The symbols move the objects like this.
φ: z518->z558, z548->z875, z199->z658, z42->z720, z189->z909, z394->z724, z658->z199, z47->z465, z540->z693, z367->z763, z345->z802, z738->z460, z727->z103, z163->z537, z783->z847, z772->z277, z491->z954, z418->z567, z629->z976, z717->z104, z69->z139, z835->z701, z268->z519, z11->z35, z753->z916, z287->z109, z416->z467, z216->z792, z684->z569, z501->z764, z875->z548, z758->z330, z351->z788, z229->z244, z10->z633, z141->z917, z35->z11, z701->z835, z944->z81, z802->z345, z103->z727, z64->z786, z558->z518, z720->z42, z479->z897, z814->z507, z680->z332, z863->z880, z573->z12, z693->z540, z660->z497, z460->z738, z569->z684, z413->z490, z593->z528, z942->z570, z897->z479, z880->z863, z434->z614, z614->z434, z330->z758, z570->z942, z927->z657, z46->z906, z537->z163, z764->z501, z490->z413, z724->z394, z528->z593, z541->z952, z278->z894, z507->z814, z894->z278, z244->z229, z497->z660, z277->z772, z104->z717, z669->z366, z34->z105, z698->z886, z847->z783, z763->z367, z886->z698, z527->z628, z12->z573, z788->z351, z425->z200, z200->z425, z855->z242, z952->z541, z633->z10, z332->z680, z786->z64, z906->z46, z916->z753, z567->z418, z81->z944, z366->z669, z32->z970, z792->z216, z465->z47, z909->z189, z628->z527, z976->z629, z970->z32, z954->z491, z917->z141, z657->z927, z467->z416, z242->z855, z105->z34, z109->z287, z139->z69, z519->z268
ε: z518->z141, z548->z772, z199->z465, z42->z506, z189->z786, z394->z753, z658->z47, z47->z658, z540->z416, z367->z808, z345->z330, z738->z897, z727->z660, z163->z570, z783->z490, z772->z548, z491->z434, z418->z527, z629->z507, z717->z34, z69->z701, z835->z139, z268->z488, z11->z501, z753->z394, z287->z81, z416->z540, z216->z528, z684->z906, z501->z11, z875->z277, z758->z802, z351->z880, z229->z32, z10->z278, z360->z657, z141->z518, z35->z764, z701->z69, z944->z109, z802->z758, z103->z497, z64->z909, z488->z268, z558->z917, z479->z460, z814->z976, z680->z669, z863->z788, z101->z541, z573->z200, z693->z467, z660->z727, z460->z479, z569->z46, z413->z847, z593->z792, z942->z537, z897->z738, z880->z351, z434->z491, z614->z954, z330->z345, z570->z163, z46->z569, z537->z942, z764->z35, z490->z783, z724->z916, z528->z216, z541->z101, z278->z10, z507->z629, z894->z633, z244->z970, z497->z103, z277->z875, z104->z105, z669->z680, z34->z717, z698->z855, z847->z413, z808->z367, z886->z242, z527->z418, z12->z425, z788->z863, z425->z12, z200->z573, z855->z698, z633->z894, z332->z366, z786->z189, z906->z684, z916->z724, z567->z628, z81->z287, z366->z332, z32->z229, z792->z593, z465->z199, z909->z64, z628->z567, z976->z814, z970->z244, z506->z42, z954->z614, z917->z558, z657->z360, z467->z693, z242->z886, z105->z104, z109->z944, z139->z835
θ: z518->z332, z548->z593, z199->z330, z42->z750, z394->z32, z658->z758, z47->z802, z540->z488, z367->z64, z345->z465, z738->z527, z727->z81, z163->z105, z783->z629, z772->z792, z491->z855, z418->z897, z629->z783, z717->z942, z69->z894, z835->z10, z268->z416, z11->z906, z753->z229, z287->z660, z416->z268, z216->z277, z684->z501, z501->z684, z875->z528, z758->z658, z229->z753, z10->z835, z360->z200, z141->z366, z35->z46, z701->z633, z944->z103, z802->z47, z103->z944, z64->z367, z488->z540, z558->z680, z479->z567, z814->z413, z680->z558, z863->z541, z101->z788, z573->z657, z660->z287, z460->z628, z569->z764, z413->z814, z593->z548, z942->z717, z897->z418, z880->z952, z434->z698, z614->z886, z330->z199, z570->z104, z927->z12, z46->z35, z537->z34, z764->z569, z490->z507, z724->z970, z528->z875, z541->z863, z278->z139, z507->z490, z894->z69, z244->z916, z497->z109, z277->z216, z750->z42, z104->z570, z669->z917, z34->z537, z698->z434, z847->z976, z763->z786, z808->z909, z886->z614, z527->z738, z12->z927, z788->z101, z200->z360, z855->z491, z952->z880, z633->z701, z332->z518, z786->z763, z906->z11, z916->z244, z567->z479, z81->z727, z366->z141, z32->z394, z792->z772, z465->z345, z909->z808, z628->z460, z976->z847, z970->z724, z954->z242, z917->z669, z657->z573, z467->z519, z242->z954, z105->z163, z109->z497, z139->z278, z519->z467
ρ: z518->z540, z548->z847, z42->z573, z189->z717, z394->z491, z658->z101, z47->z541, z540->z518, z367->z163, z345->z880, z738->z10, z727->z684, z163->z367, z783->z875, z772->z413, z491->z394, z418->z139, z629->z528, z717->z189, z69->z567, z835->z527, z268->z366, z11->z287, z753->z434, z287->z11, z416->z141, z216->z507, z684->z727, z501->z81, z875->z783, z758->z788, z351->z330, z229->z698, z10->z738, z141->z416, z35->z109, z701->z628, z944->z764, z802->z863, z103->z569, z64->z105, z488->z332, z558->z693, z720->z12, z479->z894, z814->z792, z863->z802, z101->z658, z573->z42, z693->z558, z660->z906, z460->z633, z569->z103, z413->z772, z593->z976, z897->z278, z880->z345, z434->z753, z614->z916, z330->z351, z570->z808, z46->z497, z537->z763, z764->z944, z490->z277, z724->z954, z528->z629, z541->z47, z278->z897, z507->z216, z894->z479, z244->z886, z497->z46, z277->z490, z750->z657, z104->z909, z669->z519, z34->z786, z698->z229, z847->z548, z763->z537, z808->z570, z886->z244, z527->z835, z12->z720, z788->z758, z200->z506, z855->z32, z952->z465, z633->z460, z332->z488, z786->z34, z906->z660, z916->z614, z567->z69, z81->z501, z366->z268, z32->z855, z792->z814, z465->z952, z909->z104, z628->z701, z976->z593, z970->z242, z506->z200, z954->z724, z917->z467, z657->z750, z467->z917, z242->z970, z105->z64, z109->z35, z139->z418, z519->z669
γ: z518->z894, z548->z81, z42->z863, z189->z434, z394->z34, z658->z360, z47->z657, z540->z479, z367->z242, z345->z12, z738->z467, z727->z593, z163->z970, z783->z764, z772->z287, z491->z786, z629->z569, z717->z753, z69->z332, z835->z669, z268->z628, z11->z413, z753->z717, z287->z772, z416->z460, z216->z497, z684->z976, z501->z847, z875->z944, z758->z200, z229->z942, z10->z917, z360->z658, z141->z633, z35->z490, z701->z366, z944->z875, z802->z573, z103->z528, z64->z954, z488->z567, z558->z278, z720->z880, z479->z540, z814->z906, z680->z139, z863->z42, z573->z802, z693->z897, z660->z792, z460->z416, z569->z629, z413->z11, z593->z727, z942->z229, z897->z693, z880->z720, z434->z189, z614->z909, z330->z425, z570->z244, z927->z465, z46->z507, z537->z32, z764->z783, z490->z35, z724->z105, z528->z103, z541->z750, z278->z558, z507->z46, z894->z518, z244->z570, z497->z216, z277->z109, z750->z541, z104->z916, z669->z835, z34->z394, z847->z501, z763->z855, z808->z886, z886->z808, z527->z519, z12->z345, z788->z506, z425->z330, z200->z758, z855->z763, z633->z141, z332->z69, z786->z491, z906->z814, z916->z104, z567->z488, z81->z548, z366->z701, z32->z537, z792->z660, z465->z927, z909->z614, z628->z268, z976->z684, z970->z163, z506->z788, z954->z64, z917->z10, z657->z47, z467->z738, z242->z367, z105->z724, z109->z277, z139->z680, z519->z527
ω: z518->z200, z548->z163, z199->z139, z42->z416, z189->z507, z394->z103, z658->z69, z47->z701, z540->z506, z367->z847, z345->z10, z738->z880, z727->z724, z163->z548, z783->z763, z772->z570, z491->z569, z629->z786, z717->z216, z69->z658, z835->z465, z268->z750, z11->z886, z753->z497, z287->z244, z416->z42, z216->z717, z684->z954, z501->z242, z875->z537, z758->z894, z351->z897, z229->z109, z10->z345, z360->z332, z141->z573, z35->z698, z701->z47, z944->z32, z802->z633, z103->z394, z64->z976, z558->z425, z720->z467, z479->z788, z814->z909, z863->z460, z101->z567, z573->z141, z660->z916, z460->z863, z569->z491, z413->z808, z593->z105, z942->z277, z897->z351, z880->z738, z434->z46, z614->z906, z330->z278, z570->z772, z927->z669, z46->z434, z537->z875, z764->z855, z724->z727, z528->z34, z541->z628, z278->z330, z507->z189, z894->z758, z244->z287, z497->z753, z277->z942, z750->z268, z104->z792, z669->z927, z34->z528, z698->z35, z847->z367, z763->z783, z808->z413, z886->z11, z527->z952, z12->z917, z788->z479, z425->z558, z200->z518, z855->z764, z952->z527, z633->z802, z332->z360, z786->z629, z906->z614, z916->z660, z567->z101, z81->z970, z366->z657, z32->z944, z792->z104, z465->z835, z909->z814, z628->z541, z976->z64, z970->z81, z506->z540, z954->z684, z917->z12, z657->z366, z467->z720, z242->z501, z105->z593, z109->z229, z139->z199
τ: z518->z792, z548->z366, z199->z229, z42->z64, z394->z345, z658->z244, z47->z970, z540->z814, z367->z750, z345->z394, z738->z569, z727->z633, z163->z657, z783->z519, z772->z332, z491->z880, z418->z35, z629->z467, z717->z425, z69->z287, z835->z944, z268->z847, z11->z567, z753->z330, z287->z69, z416->z976, z216->z558, z684->z460, z501->z628, z875->z669, z758->z916, z351->z434, z229->z199, z10->z103, z360->z570, z141->z593, z35->z418, z701->z81, z944->z835, z802->z724, z103->z10, z64->z42, z488->z413, z558->z216, z720->z786, z479->z906, z814->z540, z680->z277, z863->z954, z101->z886, z573->z105, z693->z507, z660->z894, z460->z684, z569->z738, z413->z488, z593->z141, z897->z46, z880->z491, z434->z351, z614->z788, z330->z753, z570->z360, z927->z537, z46->z897, z537->z927, z764->z527, z724->z802, z528->z917, z541->z242, z278->z497, z507->z693, z894->z660, z244->z658, z497->z278, z277->z680, z750->z367, z104->z200, z669->z875, z34->z12, z847->z268, z886->z101, z527->z764, z12->z34, z788->z614, z425->z717, z200->z104, z855->z952, z952->z855, z633->z727, z332->z772, z786->z720, z906->z479, z916->z758, z567->z11, z81->z701, z366->z548, z32->z465, z792->z518, z465->z32, z909->z506, z628->z501, z976->z416, z970->z47, z506->z909, z954->z863, z917->z528, z657->z163, z467->z629, z242->z541, z105->z573, z109->z139, z139->z109, z519->z783

The rows follow the links: the fewer symbols apart two objects are, the more alike their rows tend to be.

Each row is also shifted at random along 4 hidden directions that mean nothing.

Rows with their objects:
-22 88 -39 -25 28 -87 -22 108 33 -72 -95 -82 34 -65 -9 -30 28 -85 -74 -69 -35 81 108 1 -27 -95 -20 -51 -11 -44 18 5 -25 31 55 56 29 49 151 96 71 14 37 -17 -3 -54 -49 122 43 | z460
-68 130 2 -201 39 3 -14 45 9 143 -40 -106 62 -49 -36 -35 91 -137 -114 14 68 -72 -65 109 -139 37 -32 -64 -4 -116 -173 26 -1 64 -107 123 96 14 37 70 3 6 -60 52 -96 -45 13 -97 32 | z738
28 -2 -17 39 7 169 26 21 59 63 70 68 41 -11 -11 79 -43 90 132 2 25 -107 -16 49 -21 -20 71 -13 -137 21 -165 -51 -22 -29 -138 -78 52 -58 -53 -143 28 12 22 -45 -87 67 119 -35 -76 | z32
-26 9 30 -102 14 -139 9 -78 -130 71 -65 -111 -34 -47 59 -67 13 -99 -152 -35 81 82 -23 -8 -19 78 -69 -36 158 -82 108 106 -47 81 58 135 -53 -5 39 124 9 -22 -96 84 28 -215 -140 -33 97 | z540
-32 -43 68 -55 -90 -81 55 -39 14 -95 49 40 -67 30 -18 22 -57 67 18 67 -40 43 1 -17 139 15 -1 74 40 102 43 -38 -40 74 130 10 -116 -34 16 -113 -50 -81 -7 16 87 -86 -38 21 -20 | z808
-59 59 83 62 62 109 -146 -130 -52 -130 143 -37 120 -95 -65 -32 163 -57 -2 29 15 -105 -77 206 31 71 5 -35 15 -197 -84 -50 -47 -59 -157 20 31 -43 -23 -23 70 65 25 -47 35 -26 37 57 198 | z720
-75 92 5 -116 12 -129 -1 45 131 -65 -95 -24 -1 56 29 -30 45 -63 -81 -30 -39 23 -27 -142 -151 59 -80 67 -42 5 66 88 159 50 139 37 90 55 12 96 -109 -39 -26 42 -30 74 -19 -67 0 | z897
14 -89 -11 211 47 34 -47 -63 22 -132 27 91 41 86 48 19 -2 -3 46 -23 -1 -11 -154 -133 27 105 -29 57 -38 -24 159 50 78 -112 -22 -128 -28 -23 -87 -82 -45 34 72 -45 114 147 -22 30 42 | z717
-48 71 86 -118 83 -171 114 -49 19 -143 66 -130 -97 83 -112 51 81 -190 28 115 1 -24 97 86 -13 -56 -140 -18 -32 70 -104 -169 -91 19 67 -18 47 -128 29 -145 -74 -46 66 17 76 -192 77 -36 -54 | z614
-52 -49 -192 152 -125 75 -79 109 110 -93 -148 152 249 -22 226 99 -133 36 -110 -200 17 131 0 -141 -70 -24 25 -27 -202 -58 114 102 60 -120 -89 -81 -34 70 57 -40 38 51 0 -42 28 136 -81 161 -35 | z764
-17 1 85 24 -13 -14 -79 -13 -58 -27 -34 -10 22 -52 -105 -79 27 6 -114 19 -31 -4 -21 88 50 -49 113 9 107 20 -73 -1 -25 92 66 59 -105 97 102 133 43 11 -27 2 47 34 -76 43 38 | z416
49 -105 -46 29 12 -18 86 49 38 88 -105 -2 -64 152 97 -41 21 9 105 -40 35 61 50 -100 14 21 -5 39 -78 66 49 61 -107 19 -38 -35 36 -96 46 -120 80 16 0 1 120 51 -75 -1 -106 | z916
-56 -48 55 43 90 -13 18 -68 40 -343 58 35 95 39 -78 -111 25 -4 100 24 21 86 262 203 -99 -129 -157 -19 37 62 -162 -104 27 -20 34 -30 -55 37 80 63 -37 -3 154 -39 74 -59 126 70 11 | z567
0 -97 -7 68 -79 127 -15 -39 -181 154 -29 52 91 -127 40 18 -99 64 -60 -35 124 17 -18 176 110 15 130 -51 69 -11 -143 -2 -136 14 -158 54 -189 -58 56 -80 143 -51 -107 13 65 -121 -39 58 -5 | z847
-39 120 84 -64 -48 -9 -33 2 -23 15 61 -21 -32 -38 -105 96 26 -58 -113 115 -74 -132 -179 66 75 52 60 48 3 -5 -80 -55 -51 17 -18 25 -17 -68 -27 -105 -22 -15 -54 16 -16 -5 9 -87 54 | z786
-62 126 -17 -181 6 4 -23 19 51 167 -25 -118 53 -52 0 12 148 -66 -50 60 74 -112 -22 54 -59 79 -23 -36 -64 -180 -113 44 -53 87 -127 96 165 -34 25 -5 71 10 -93 -27 -87 -48 -34 -81 73 | z880
-58 -36 95 75 4 -57 -55 -42 54 -210 12 135 13 124 -92 29 -28 33 -104 26 -31 -33 -134 -30 -40 13 20 179 14 202 -24 -31 157 -35 177 -96 -111 33 -48 -10 -189 -40 56 34 77 192 35 0 -41 | z507
42 80 -16 29 25 15 -94 31 -3 90 -27 -5 -7 -62 -15 -13 14 -27 -86 -77 -81 -31 -166 -136 -32 32 90 8 47 -81 145 104 100 8 76 47 26 114 -59 128 -34 32 -7 16 -67 86 -71 -19 61 | z917
-52 116 -52 -207 -51 69 41 37 -44 198 44 -68 21 -115 80 108 14 -54 -58 33 138 -45 -46 90 -37 53 -34 -90 -106 -136 -174 -26 -116 -21 -211 63 88 -137 -32 -178 58 -45 -159 -6 -94 -176 64 -106 -24 | z855
-47 -30 9 -17 87 -44 23 -72 -37 -32 -66 -43 54 20 23 -129 117 -106 19 -54 116 91 175 121 -87 -6 -113 -67 24 -67 -65 4 -50 6 -29 38 -3 -5 81 52 49 16 47 -22 65 -117 -17 59 26 | z479
-1 -10 -34 -27 -206 -47 -7 98 47 49 -52 49 -45 -23 28 71 -122 152 -112 26 -112 48 -37 -80 190 -17 172 54 8 93 76 44 -89 84 102 19 -112 32 54 -60 27 -57 -76 19 11 26 -124 63 -6 | z367
-83 112 -12 -319 -80 -103 151 49 27 158 21 -74 -112 1 59 106 7 -43 -51 80 62 -49 -21 -84 -55 103 -111 37 -47 20 -56 52 -7 49 47 61 102 -53 -97 -115 -106 -105 -151 85 -109 -153 60 -181 -59 | z698
-93 45 -11 -126 68 2 27 -31 52 63 -29 -51 79 45 95 -86 138 -44 17 -8 115 -42 0 40 -53 150 -87 43 -50 -132 -23 85 1 33 -100 94 97 -1 -1 -12 33 -5 -81 14 29 -19 -28 -88 57 | z351
-8 -82 111 -6 26 15 38 -117 -200 167 -7 -27 -11 27 -24 -92 -31 -48 -55 -24 180 2 -63 206 33 77 16 7 106 52 -167 7 -153 52 -42 98 -165 -107 25 -78 53 -33 -120 48 134 -145 -35 -27 -53 | z814
-42 72 -125 46 -25 50 -65 16 35 -36 -32 -16 141 -20 140 99 72 -155 -100 -79 99 60 -64 -72 -17 57 -57 -69 -189 -218 63 56 -44 -132 -222 -21 98 -117 51 -168 122 63 -12 -59 80 -6 -77 105 66 | z491
36 98 -142 29 0 -39 -99 -49 -61 31 31 -174 15 -147 141 45 125 -155 -98 -45 -29 28 -113 -212 27 112 -104 -114 -14 -379 328 119 7 -125 -88 61 134 -49 -78 62 33 81 -4 -38 -40 -145 -128 45 209 | z12
47 -69 -16 202 20 118 -129 -68 -95 28 -32 -13 108 -28 47 -61 55 63 48 -66 -24 47 7 9 133 4 83 -87 29 -166 145 65 -122 -33 -187 24 -39 29 43 26 216 102 39 -65 140 27 -156 92 108 | z573
0 -21 20 4 -128 -19 -41 40 6 116 -64 36 8 13 -43 22 -34 81 -86 27 -56 -9 -114 -16 164 -22 194 69 1 94 -16 30 -105 111 27 18 -75 -12 82 -78 66 -1 -89 24 95 75 -139 60 19 | z64
-55 -90 -27 80 -117 1 -82 -66 -55 -86 -2 148 75 -1 88 33 -103 27 -79 -95 100 25 -137 -41 -24 79 -26 77 15 17 40 87 93 -67 2 -49 -135 -14 -61 -9 -74 -51 -73 22 42 36 -4 24 16 | z490
10 -174 -61 135 18 3 17 -13 76 -144 -46 88 72 118 94 -91 19 160 226 -55 -33 105 212 -75 53 -17 -29 -4 -55 32 127 27 21 32 4 -46 30 59 23 10 58 17 43 -37 49 153 -41 104 6 | z658
61 1 8 103 -32 14 -62 -9 -30 -113 69 -13 2 -60 -51 11 4 126 71 93 -118 36 86 24 139 -52 63 -50 55 -21 106 -47 -29 -5 23 -4 10 39 2 70 50 55 97 -44 6 6 -31 82 98 | z657
29 26 -135 26 -26 67 -65 27 76 -37 29 -13 88 -81 102 33 17 42 71 -56 -35 -5 89 -74 -12 42 -35 -79 -109 -212 112 38 48 -62 -168 -12 156 42 -35 14 82 62 44 -70 -129 29 11 17 83 | z465
-76 50 83 -191 60 -58 55 14 14 138 -31 9 -66 68 -30 -4 22 -102 -60 1 115 -99 -102 80 -129 49 -16 95 -48 140 -241 -21 37 41 9 5 5 -71 6 -50 -101 -79 -86 63 -25 16 94 -151 -116 | z46
-3 51 -57 7 29 -53 77 -6 62 -197 120 -2 -20 72 49 125 4 -78 85 52 -33 17 26 -142 -73 -12 -205 -29 -86 -11 134 -60 106 -127 55 -128 98 -67 -119 -125 -132 14 99 -31 -51 -30 103 -41 -33 | z229
11 -62 -48 58 65 -53 26 -13 96 15 -97 -14 -20 108 68 -101 96 50 160 -40 -44 95 121 -112 51 25 -35 -6 -37 -6 143 55 -32 40 -8 -36 96 28 53 12 101 0 66 -14 71 82 -92 35 -1 | z758
-18 63 32 -112 0 -30 11 52 69 78 -96 -50 53 -3 -64 -59 115 56 18 32 12 -21 87 66 48 -23 63 -48 -33 -19 -82 37 -135 107 -19 75 56 25 123 1 131 -13 -52 -23 21 7 -84 10 46 | z863
20 -32 59 61 35 -53 -1 23 -5 -35 -3 60 -108 64 -96 24 -37 -27 -48 21 -47 -88 -182 -103 -66 41 27 123 46 148 65 -2 132 -6 178 -85 -38 14 -97 44 -224 -34 35 59 1 80 60 -81 -61 | z216

From each start, follow one symbol. Which object do you reach?
Answers are names.
start -21 -133 -61 89 -13 86 23 -78 -48 -21 -33 102 119 7 145 -66 -84 48 63 -141 201 127 162 156 -50 8 -32 -32 -44 16 -156 21 -77 -27 -150 -7 -150 -86 81 -87 110 -8 -27 -32 130 -33 37 101 -97
φ z35
start 13 -29 19 40 96 99 -85 -169 -131 139 61 -65 53 -18 82 -110 97 -67 62 -10 126 -46 -94 47 23 224 -68 -15 78 -229 107 98 -14 -78 -183 91 51 -57 -100 2 75 29 -70 -9 31 -45 -46 -39 114
ω z558
start 27 -103 73 -1 37 -10 24 -112 -98 56 51 8 -70 3 -31 -133 0 112 101 13 39 -2 56 112 28 12 16 22 199 50 -21 38 34 53 45 66 -64 42 -37 120 -6 -25 -26 -2 -11 -52 20 -66 4
τ z772
start 56 52 2 3 21 88 -76 -75 -103 57 100 -24 -9 -145 5 -6 3 -42 -15 -13 7 -62 -63 51 -27 38 -6 -47 110 -141 19 27 21 -68 -91 58 0 9 -116 146 -9 40 -24 4 -137 -96 71 -59 102
τ z875
start -16 27 -97 -92 -147 7 54 136 65 108 -78 -16 21 -37 139 77 -53 70 -62 -35 41 107 82 -30 60 -33 58 -64 -75 0 18 36 -118 42 -89 51 -6 -16 94 -122 105 -1 -89 15 7 -55 -85 58 -14
ω z501
start 33 65 -20 -79 7 30 49 145 96 206 -37 -19 -93 33 -19 76 41 -20 7 47 -49 -154 -120 -101 -12 -29 89 32 -79 56 -28 18 -10 54 -15 -40 140 -31 -26 -134 1 19 -32 -8 -93 99 40 -95 -106
φ z724
start 37 -115 5 142 45 -83 -41 -18 -50 -33 -65 -19 -22 58 22 -99 0 1 18 -99 -43 111 4 -111 13 26 -9 25 107 -7 213 115 41 -13 82 13 -44 70 17 151 -28 40 44 15 98 53 -127 60 39
ρ z540
start 49 -61 -81 66 84 -30 20 -62 -70 -193 67 -63 9 -10 81 -64 12 -87 129 -73 25 160 243 18 -85 -64 -217 -128 18 -110 90 -37 18 -111 2 -19 59 -12 4 115 -1 23 139 -50 -35 -167 39 109 21
θ z894
start -33 154 -81 -215 -89 -149 139 94 -2 78 24 -149 -129 -136 5 133 -63 -201 -127 51 0 81 89 -11 -44 -107 -78 -123 6 17 -37 -94 -110 22 98 67 45 -78 74 -1 -21 -56 -22 17 -125 -297 63 -12 -79
ρ z81
start 37 -172 -81 169 -53 2 -19 -37 -69 122 -105 25 3 111 162 -21 -51 40 13 -85 47 121 -91 -196 122 119 29 47 0 -70 299 155 -84 -51 -63 10 -79 -55 -10 -97 92 59 -34 -7 168 36 -187 62 -8
γ z916
start 58 39 -10 16 77 16 6 0 28 67 -5 -82 -5 -31 -31 -56 92 3 113 35 -16 -2 135 7 35 -65 16 -72 -21 -79 -2 10 -105 40 -64 35 122 18 59 17 176 11 64 -54 -11 7 -49 38 45
ρ z863
start -26 -184 20 29 7 88 54 -14 -35 212 -166 96 66 124 93 -120 -40 64 33 -133 197 61 48 130 -45 37 111 82 -55 118 -237 70 -127 78 -95 35 -109 -49 123 -88 158 4 -131 23 123 84 -45 -6 -166
ε z684
start 6 -76 34 100 81 105 14 -20 59 55 -44 124 37 123 -14 -34 -17 12 76 -99 122 -43 -87 37 -133 28 11 55 -81 98 -129 44 64 -38 -101 -101 3 -28 -18 -72 -21 25 1 -2 20 181 91 -33 -153
ε z103
start -5 -25 90 -132 66 67 135 -31 -43 185 66 20 -99 63 -80 -22 -69 -4 108 34 113 -122 -21 156 -125 -3 -28 75 26 157 -288 -49 24 4 -24 -34 11 -69 -88 -69 -122 -66 -90 37 -124 14 216 -187 -172
φ z287
start -62 171 -134 -227 -100 -74 21 128 109 117 -54 -84 45 -96 157 88 10 49 -85 25 28 -24 16 -119 -18 97 -41 -32 -93 -177 68 137 13 53 -29 146 163 33 9 39 -3 -12 -130 44 -141 -41 -73 -46 73
ρ z465
start -23 28 -3 71 -4 -20 9 90 44 -70 -111 29 30 37 -82 57 -31 -49 -80 -36 -44 61 39 40 -44 -127 62 -19 -47 113 -112 -75 -43 30 22 -42 -43 -2 173 -20 51 -2 56 -1 37 50 -17 105 -91
γ z976
start 70 8 -165 25 -20 29 56 36 -104 18 2 -76 -2 -120 151 102 -65 -172 -40 -89 65 142 145 -44 -34 -70 -86 -201 -40 -116 90 -64 -123 -151 -102 -26 26 -78 33 -11 99 35 80 -41 -65 -238 -4 116 -51
ε z287
start -54 9 -35 17 -49 -52 -2 -41 -43 -32 -3 -26 45 12 138 77 34 -110 -129 -11 85 35 -195 -161 44 197 -77 31 -51 -151 232 58 16 -72 -48 36 10 -40 -32 -105 -42 -5 -89 41 87 -71 -87 -5 75
γ z434
start 49 -46 106 116 75 75 -60 -76 -76 48 39 2 10 -21 -191 -97 57 65 52 17 -75 -41 29 159 56 -87 127 -8 155 52 -112 -39 -38 37 -1 19 -53 58 30 119 77 29 65 -28 28 40 -1 20 7
τ z593
